Here is a tiny trained network, its code and every weight. The questions are about switching its units off for an input and a target symbol, where a switched-off unit gives its printed mean instead of its output.

import numpy as np


def w(rows, s, z=0):
    codes = np.array(rows[::2]) - 128.0
    scale = np.full(codes.shape[1], s)
    scale[-1] = z or s
    return codes * scale


def f(y):
    return np.maximum(y, 0)


def softmax(a):
    e = np.exp(a - a.max(-1, keepdims=True))
    return e / e.sum(-1, keepdims=True)


def log_softmax(a):
    a = a - a.max(-1, keepdims=True)
    return a - np.log(np.exp(a).sum(-1, keepdims=True))


def net(x, mask):
    ids = ['εζλμτφψω'.index(c) for c in x.split()]
    T = len(ids)
    res = E[ids] + P[:T]
    u = 0
    for l in range(2):
        r = res
        for j in range(2):
            rows = slice(2 * j, 2 * j + 2)
            q, k, v = (r @ M[l][rows].T for M in (Q, K, V))
            z = softmax(np.where(np.tri(T) > 0, q @ k.T / 2**0.5, -1e9)) @ v
            o = O[l][rows]
            res = res + np.where(mask[u + j], z, o[:, -1]) @ o[:, :-1]
        u += 2
        y = f(res @ A[l][:, :-1].T + A[l][:, -1])
        res = res + np.where(mask[u : u + 12], y, B[l][:, -1]) @ B[l][:, :-1]
        u += 12
    return log_softmax(res[-1] @ U[:, :-1].T + U[:, -1])


Q, K, V, O, A, B = {}, {}, {}, {}, {}, {}
E = w([
[108,220,138,158,110,140,189,168,56,2,173],'ε',
[89,123,71,117,84,134,191,103,45,185,165],'ζ',
[86,131,143,38,173,143,101,205,187,118,140],'λ',
[107,158,94,88,98,87,60,140,58,115,113],'μ',
[69,173,132,182,200,104,49,150,103,154,60],'τ',
[78,100,152,148,92,113,86,185,157,142,207],'φ',
[115,161,94,130,140,245,147,135,153,133,100],'ψ',
[188,155,92,188,150,189,121,79,78,62,83],'ω',
],0.0083)
P = w([
[34,83,53,161,182,111,121,89,181,91,229],'0',
[74,224,194,22,212,159,104,115,70,202,197],'1',
[149,58,196,179,32,91,121,167,92,101,80],'2',
[191,108,37,184,166,102,124,201,185,132,98],'3',
[53,204,192,28,196,169,129,81,75,227,181],'4',
[163,53,178,68,70,117,138,188,197,57,2],'5',
[164,133,46,201,171,114,139,186,180,88,80],'6',
],0.0061)
Q[0] = w([
[61,112,255,53,98,129,77,72,159,135,140],'L0H1',
[135,195,33,119,239,134,159,172,79,173,152],'L0H1',
[156,131,185,248,92,107,116,194,133,46,71],'L0H2',
[34,227,107,43,223,200,149,43,87,233,208],'L0H2',
],0.0049)
K[0] = w([
[69,164,118,143,177,128,125,77,139,201,240],'L0H1',
[192,41,151,187,113,201,79,131,155,40,70],'L0H1',
[137,73,87,87,146,119,77,204,204,197,72],'L0H2',
[136,109,85,135,167,212,166,2,106,32,205],'L0H2',
],0.0055)
V[0] = w([
[146,146,98,110,237,182,26,220,219,91,49],'L0H1',
[36,218,107,5,222,140,127,168,98,174,157],'L0H1',
[117,81,77,228,125,108,193,76,163,37,138],'L0H2',
[132,176,191,204,136,29,3,140,83,53,120],'L0H2',
],0.0046)
O[0] = w([
[165,175,141,77,186,93,62,51,254,141,142,114],'L0H1',
[28,123,167,107,30,73,185,35,186,113,118,252],'L0H1',
[143,120,10,173,114,226,74,180,162,184,171,125],'L0H2',
[145,152,193,198,155,136,44,151,43,123,158,57],'L0H2',
],0.0058,0.0031)
A[0] = w([
[116,138,219,28,166,74,133,56,180,146,157,164],'L0N1',
[52,214,126,104,197,219,70,77,110,240,103,219],'L0N2',
[160,91,91,249,137,138,192,123,61,127,196,195],'L0N3',
[94,85,249,56,135,148,162,123,175,87,136,195],'L0N4',
[121,63,112,182,155,137,102,253,144,59,141,214],'L0N5',
[155,195,176,101,175,158,79,160,23,154,205,88],'L0N6',
[21,138,162,117,147,120,113,90,146,141,230,255],'L0N7',
[135,143,46,219,242,165,62,55,120,133,83,208],'L0N8',
[69,112,60,143,101,93,105,147,153,166,107,229],'L0N9',
[150,91,8,229,170,197,199,77,174,157,145,115],'L0N10',
[143,28,67,183,38,182,213,85,154,140,92,46],'L0N11',
[153,87,102,111,183,47,135,104,224,98,179,36],'L0N12',
],0.005,0.0019)
B[0] = w([
[54,187,121,124,173,184,83,169,44,75,34,211],'L0N1',
[114,199,235,100,133,167,168,96,172,121,242,245],'L0N2',
[37,123,74,192,76,189,62,163,38,133,47,200],'L0N3',
[131,230,75,101,145,137,92,178,88,125,33,218],'L0N4',
[37,89,217,216,103,211,29,192,32,80,103,187],'L0N5',
[98,131,103,87,224,198,211,241,218,195,224,152],'L0N6',
[41,123,102,95,151,191,13,93,106,138,223,255],'L0N7',
[172,253,130,136,206,96,36,91,183,191,141,196],'L0N8',
[94,88,158,133,91,41,102,176,163,90,196,225],'L0N9',
[91,170,57,245,54,189,139,125,207,183,70,211],'L0N10',
[30,111,62,83,119,74,228,165,123,55,80,209],'L0N11',
[39,111,41,93,188,185,73,230,219,51,131,150],'L0N12',
],0.0044,0.0042)
Q[1] = w([
[177,32,179,145,99,44,168,135,117,177,80],'L1H1',
[131,167,222,3,130,236,134,36,45,216,243],'L1H1',
[131,143,33,223,173,151,130,212,220,113,18],'L1H2',
[104,192,211,50,187,189,83,12,108,213,239],'L1H2',
],0.0047)
K[1] = w([
[112,159,149,40,89,121,146,172,65,211,151],'L1H1',
[2,98,50,167,152,153,130,88,140,155,208],'L1H1',
[204,161,157,129,150,76,200,173,110,182,15],'L1H2',
[100,101,59,134,126,82,79,86,145,123,210],'L1H2',
],0.0059)
V[1] = w([
[150,191,185,128,219,224,70,106,243,157,105],'L1H1',
[150,186,75,113,136,82,196,3,178,180,110],'L1H1',
[129,62,202,133,159,16,61,90,64,184,168],'L1H2',
[148,79,155,132,67,44,129,86,89,217,146],'L1H2',
],0.0047)
O[1] = w([
[99,87,103,191,207,168,129,197,127,192,29,113],'L1H1',
[155,243,17,93,41,208,78,204,29,237,94,75],'L1H1',
[35,208,89,174,149,23,197,68,164,141,102,3],'L1H2',
[81,219,2,82,135,68,190,128,124,192,160,28],'L1H2',
],0.0048,0.0054)
A[1] = w([
[121,89,67,162,180,42,45,95,181,118,143,188],'L1N1',
[104,175,176,148,223,90,166,101,80,185,103,92],'L1N2',
[87,101,143,70,105,140,94,133,92,105,149,250],'L1N3',
[95,170,182,120,176,111,133,167,177,121,40,229],'L1N4',
[85,195,91,132,114,149,151,123,59,172,180,137],'L1N5',
[130,102,126,111,43,53,153,82,107,130,77,118],'L1N6',
[94,179,54,111,153,144,118,180,97,182,161,196],'L1N7',
[98,193,134,94,208,70,107,132,173,148,136,211],'L1N8',
[80,161,133,84,119,33,254,76,127,77,176,11],'L1N9',
[157,222,116,129,86,184,79,118,58,174,65,42],'L1N10',
[163,104,184,118,192,93,175,92,182,88,178,78],'L1N11',
[100,85,79,96,131,147,171,218,204,172,186,207],'L1N12',
],0.0051,0.0023)
B[1] = w([
[233,180,70,36,181,21,70,80,147,135,194,167],'L1N1',
[57,41,54,195,107,126,211,190,191,56,74,149],'L1N2',
[146,113,145,101,156,146,102,95,68,113,148,254],'L1N3',
[44,90,82,183,39,98,140,157,107,106,77,217],'L1N4',
[113,207,46,122,46,66,102,152,102,146,87,187],'L1N5',
[140,92,212,163,214,162,119,204,104,70,99,167],'L1N6',
[139,243,69,154,75,169,54,116,116,202,76,188],'L1N7',
[109,143,76,111,110,66,161,207,192,105,102,179],'L1N8',
[198,144,11,31,255,75,159,244,211,127,124,178],'L1N9',
[173,38,48,41,149,131,29,72,47,192,77,156],'L1N10',
[106,41,50,82,185,68,138,125,174,78,138,139],'L1N11',
[185,57,97,163,122,195,194,161,220,194,138,199],'L1N12',
],0.0048,0.0065)
U = w([
[59,79,253,212,94,163,128,78,34,45,79,182],'ε',
[50,96,29,175,9,106,172,150,106,106,23,139],'ζ',
[168,19,38,23,237,118,201,189,202,64,85,18],'λ',
[213,218,113,34,85,68,71,44,144,99,187,251],'μ',
[122,235,83,154,165,49,135,142,175,137,109,87],'τ',
[138,46,182,167,146,111,130,88,190,156,230,160],'φ',
[183,178,161,198,124,207,184,204,234,193,151,160],'ψ',
[165,127,68,116,166,163,20,93,22,152,70,29],'ω',
],0.0043,0.0023)

Each question gives the input, a string of symbols that net reads in full, and the target symbol t.
The units are the heads (2 rows each of Q, K, V and O) and the neurons (one row each of A and B). Each row of codes is followed by its name. A weight is (code - 128) times the scale printed after its matrix; where a second scale follows, it is the last column's (O, A, B and U).
mask holds one flag per unit, layer by layer, with each layer's heads first. A switched-off unit (its flag False) gives its mean, the last column of its rows in O or B, instead of its output. The means were averaged over made-up inputs and are rounded, as every weight is.
A unit's drop is (log p(t) with every unit on - log p(t) with that unit switched off) / (log p(t) with every unit on - log p(t) with every unit switched off).
most important unit: the unit with the biggest drop
k most important neurons: the k neurons with the biggest drops, biggest first
k most important neurons of layer l: the k neurons of layer l with the biggest drops, biggest first
which heads matter: for each layer, one digit per head in row order, 1 if its drop is at least 0.15 and else 0, layers parted by /
input τ τ λ λ φ, target ζ: 3 most important neurons of layer 1 => (L1N2, L1N4, L1N8)
input τ ζ λ ψ ω, target ζ: most important neuron => (L1N2)
input ζ ζ λ ζ, target λ: which heads matter => 01 / 11
input λ ζ ε ζ λ, target ε: which heads matter => 10 / 01
input τ ω λ ζ φ, target ζ: which heads matter => 11 / 11
input λ ζ ψ ζ ψ, target ε: 2 most important neurons => (L0N12, L0N1)
input ε ζ λ ψ φ ζ μ, target μ: which heads matter => 10 / 00
input φ ψ ζ ψ ψ, target λ: which heads matter => 01 / 11
input ζ τ λ φ λ, target μ: which heads matter => 10 / 10
input φ φ τ τ, target τ: which heads matter => 10 / 01
input ζ ψ λ, target ε: which heads matter => 00 / 00
input ψ ζ μ ζ μ, target ω: which heads matter => 11 / 11
input ζ ψ ψ ζ μ, target μ: which heads matter => 10 / 10
input μ ε ζ φ τ, target τ: which heads matter => 00 / 01
input μ λ τ ψ ε, target τ: most important unit => L1H2
input ψ ψ τ μ ζ φ, target ε: which heads matter => 01 / 00
input τ λ ψ ζ ζ, target ζ: 2 most important neurons of layer 1 => (L1N2, L1N5)
input ψ ψ ψ φ ψ, target ω: 2 most important neurons of layer 1 => (L1N10, L1N7)
input ω ω τ ψ ζ, target ψ: which heads matter => 11 / 10
input μ φ ψ ψ φ, target τ: which heads matter => 01 / 01
input ω μ ζ λ λ, target ψ: 2 most important neurons => (L0N2, L0N6)
input ψ τ ψ ψ λ, target ω: 2 most important neurons => (L0N1, L1N10)
input λ ψ ζ λ τ, target ε: 4 most important neurons of layer 0 => (L0N12, L0N1, L0N2, L0N7)
input τ ψ ψ ζ τ, target ζ: most important neuron => (L1N2)
input φ τ ω ζ ψ, target λ: 2 most important neurons => (L0N5, L1N11)
input τ μ τ ζ λ, target ζ: 3 most important neurons of layer 1 => (L1N4, L1N2, L1N8)
input ψ ζ ζ ζ μ, target ω: most important neuron of layer 1 => (L1N10)
input ψ ω ζ ζ ω, target ω: 2 most important neurons => (L1N10, L0N10)
